Below is a small trained network, with its code and all its weights. Each question gives an input and a class and asks what happens when units are switched off, that is, made to give their printed mean instead of their output.

import numpy as np


def w(rows, s, z=0):
    codes = np.array(rows[::2]) - 128.0
    scale = np.full(codes.shape[1], s)
    scale[-1] = z or s
    return codes * scale


def f(y):
    return np.maximum(y, 0)


def log_softmax(a):
    a = a - a.max(-1, keepdims=True)
    return a - np.log(np.exp(a).sum(-1, keepdims=True))


def net(x, mask):
    res = np.array(x, float).reshape(1, 4) / 4 @ E
    y = f(res @ A[0][:, :-1].T + A[0][:, -1])
    res = res + np.where(mask, y, B[0][:, -1]) @ B[0][:, :-1]
    return log_softmax(res[-1] @ U[:, :-1].T + U[:, -1])


A, B = {}, {}
E = w([
[90,112,50,201,242,241,180,13],'x0',
[14,69,212,68,70,124,244,87],'x1',
[37,254,67,148,196,61,212,182],'x2',
[62,185,199,233,14,84,28,30],'x3',
],0.0095)
A[0] = w([
[96,118,147,135,85,99,171,73,119],'neuron 1',
[179,181,106,162,165,113,92,143,102],'neuron 2',
[127,104,170,100,103,68,166,138,87],'neuron 3',
[151,144,149,63,29,41,90,221,4],'neuron 4',
[72,150,144,160,113,109,79,94,105],'neuron 5',
[168,32,158,135,125,142,112,123,146],'neuron 6',
[112,188,115,100,150,110,149,128,163],'neuron 7',
[158,93,136,109,78,201,78,136,129],'neuron 8',
[85,104,111,187,205,204,148,6,5],'neuron 9',
[87,90,156,131,109,129,171,124,96],'neuron 10',
[167,152,99,168,149,142,66,156,66],'neuron 11',
[176,74,144,110,89,184,110,118,146],'neuron 12',
[49,69,124,88,86,105,209,66,107],'neuron 13',
[235,180,67,131,147,79,91,105,67],'neuron 14',
[162,49,108,50,188,182,189,217,120],'neuron 15',
[185,78,97,66,160,186,187,181,70],'neuron 16',
[62,231,143,183,176,89,183,189,139],'neuron 17',
[96,90,155,83,146,141,174,140,91],'neuron 18',
[100,116,141,116,117,154,157,88,66],'neuron 19',
[81,171,183,191,89,146,64,30,82],'neuron 20',
[72,104,168,63,94,115,184,86,66],'neuron 21',
[192,74,127,109,129,93,151,103,178],'neuron 22',
[181,70,163,116,121,165,102,49,129],'neuron 23',
[215,148,97,187,144,137,82,143,56],'neuron 24',
[94,173,127,136,146,106,167,145,144],'neuron 25',
[66,190,80,94,163,86,148,169,173],'neuron 26',
[86,104,159,168,84,118,73,100,113],'neuron 27',
[91,151,137,167,92,96,81,61,117],'neuron 28',
[99,97,51,190,158,187,161,29,26],'neuron 29',
[75,98,150,97,87,159,166,121,84],'neuron 30',
[127,70,157,83,130,182,80,115,168],'neuron 31',
],0.012,0.003)
B[0] = w([
[120,150,151,124,155,138,83,136,184],'neuron 1',
[99,151,148,141,135,180,95,146,201],'neuron 2',
[160,164,144,144,151,150,139,174,177],'neuron 3',
[217,117,177,73,106,114,247,174,254],'neuron 4',
[140,128,98,102,174,85,89,84,190],'neuron 5',
[89,92,111,169,75,125,128,109,196],'neuron 6',
[111,107,110,169,93,117,147,103,175],'neuron 7',
[89,89,95,184,87,147,144,126,196],'neuron 8',
[182,118,169,87,112,114,205,183,247],'neuron 9',
[121,167,136,139,143,168,104,149,174],'neuron 10',
[118,179,159,131,136,183,86,163,200],'neuron 11',
[75,91,112,184,80,126,139,103,199],'neuron 12',
[123,170,136,167,136,172,87,154,219],'neuron 13',
[118,153,177,138,166,181,102,155,217],'neuron 14',
[167,148,110,109,195,66,76,58,237],'neuron 15',
[126,122,124,85,185,90,98,84,216],'neuron 16',
[79,82,87,192,43,113,152,93,238],'neuron 17',
[125,183,148,137,170,153,89,130,176],'neuron 18',
[129,162,153,136,145,148,119,165,163],'neuron 19',
[133,123,136,98,166,75,75,88,239],'neuron 20',
[106,166,151,153,141,163,96,177,204],'neuron 21',
[90,83,112,141,106,115,122,89,170],'neuron 22',
[72,105,105,160,77,133,170,118,212],'neuron 23',
[112,180,141,140,145,191,105,144,214],'neuron 24',
[78,99,142,138,86,133,132,98,180],'neuron 25',
[73,68,83,157,82,128,124,93,213],'neuron 26',
[146,124,118,107,135,102,101,100,200],'neuron 27',
[185,107,87,107,177,108,81,80,207],'neuron 28',
[200,92,138,93,103,127,205,178,233],'neuron 29',
[128,149,149,132,145,177,85,148,183],'neuron 30',
[95,101,103,170,85,116,159,98,191],'neuron 31',
],0.011,0.019)
U = w([
[32,63,72,194,43,105,139,91,254],'0',
[154,125,94,81,216,13,49,58,123],'1',
[106,200,143,158,163,252,65,197,69],'2',
[220,98,143,68,100,98,237,211,88],'3',
],0.011,0.0014)

Each question gives the input, the list of numbers given to net, and the class t.
The units are the neurons (one row each of A and B). Each row of codes is followed by its name. A weight is (code - 128) times the scale printed after its matrix; where a second scale follows, it is the last column's (A, B and U).
mask holds one flag per neuron, in row order. A switched-off neuron (its flag False) gives its mean, the last column of its row in B, instead of its output. The means were averaged over made-up inputs and are rounded, as every weight is.
A unit's drop is (log p(t) with every unit on - log p(t) with that unit switched off) / (log p(t) with every unit on - log p(t) with every unit switched off).
The circuit of an input: a set's keep is (log p(t) with only the set's units on - log p(t) with every unit switched off) / (log p(t) with every unit on - log p(t) with every unit switched off). Starting from the 12 units with the biggest drops (on a tie, the unit counted first), units are removed one at a time, each time the one whose removal leaves the highest keep (on an exact tie, the one counted first), for as long as the keep stays at least 0.8.
units of the circuit, in order: the units of the circuit, biggest drop first
most important unit: the unit with the biggest drop
top k neurons: the k neurons with the biggest drops, biggest first
drop of u: that unit's drop, to one decimal
input [0,5,-4,2], class 2: units of the circuit, in order => [neuron 17]
input [0,7,-5,-6], class 2: top 2 neurons => [neuron 13; neuron 21]
input [4,-7,4,-7], class 1: top 3 neurons => [neuron 15; neuron 16; neuron 13]
input [6,-2,-6,-4], class 0: top 4 neurons => [neuron 4; neuron 12; neuron 23; neuron 6]
input [2,3,-5,-7], class 1: top 2 neurons => [neuron 15; neuron 16]
input [1,8,7,6], class 2: top 2 neurons => [neuron 13; neuron 21]
input [7,-5,1,-7], class 1: top 2 neurons => [neuron 15; neuron 16]
input [-5,-8,-8,-2], class 0: top 3 neurons => [neuron 12; neuron 8; neuron 6]
input [8,6,-7,-7], class 3: top 4 neurons => [neuron 9; neuron 29; neuron 17; neuron 26]
input [6,-5,5,-4], class 3: top 2 neurons => [neuron 29; neuron 9]
input [6,6,-1,3], class 2: top 2 neurons => [neuron 4; neuron 13]
input [6,-7,8,-7], class 0: drop of neuron 17 => 1.3
input [7,6,-5,-4], class 3: drop of neuron 14 => 0.1
input [2,3,-3,-5], class 1: most important unit => neuron 15
input [7,-7,3,8], class 1: drop of neuron 20 => 1.4
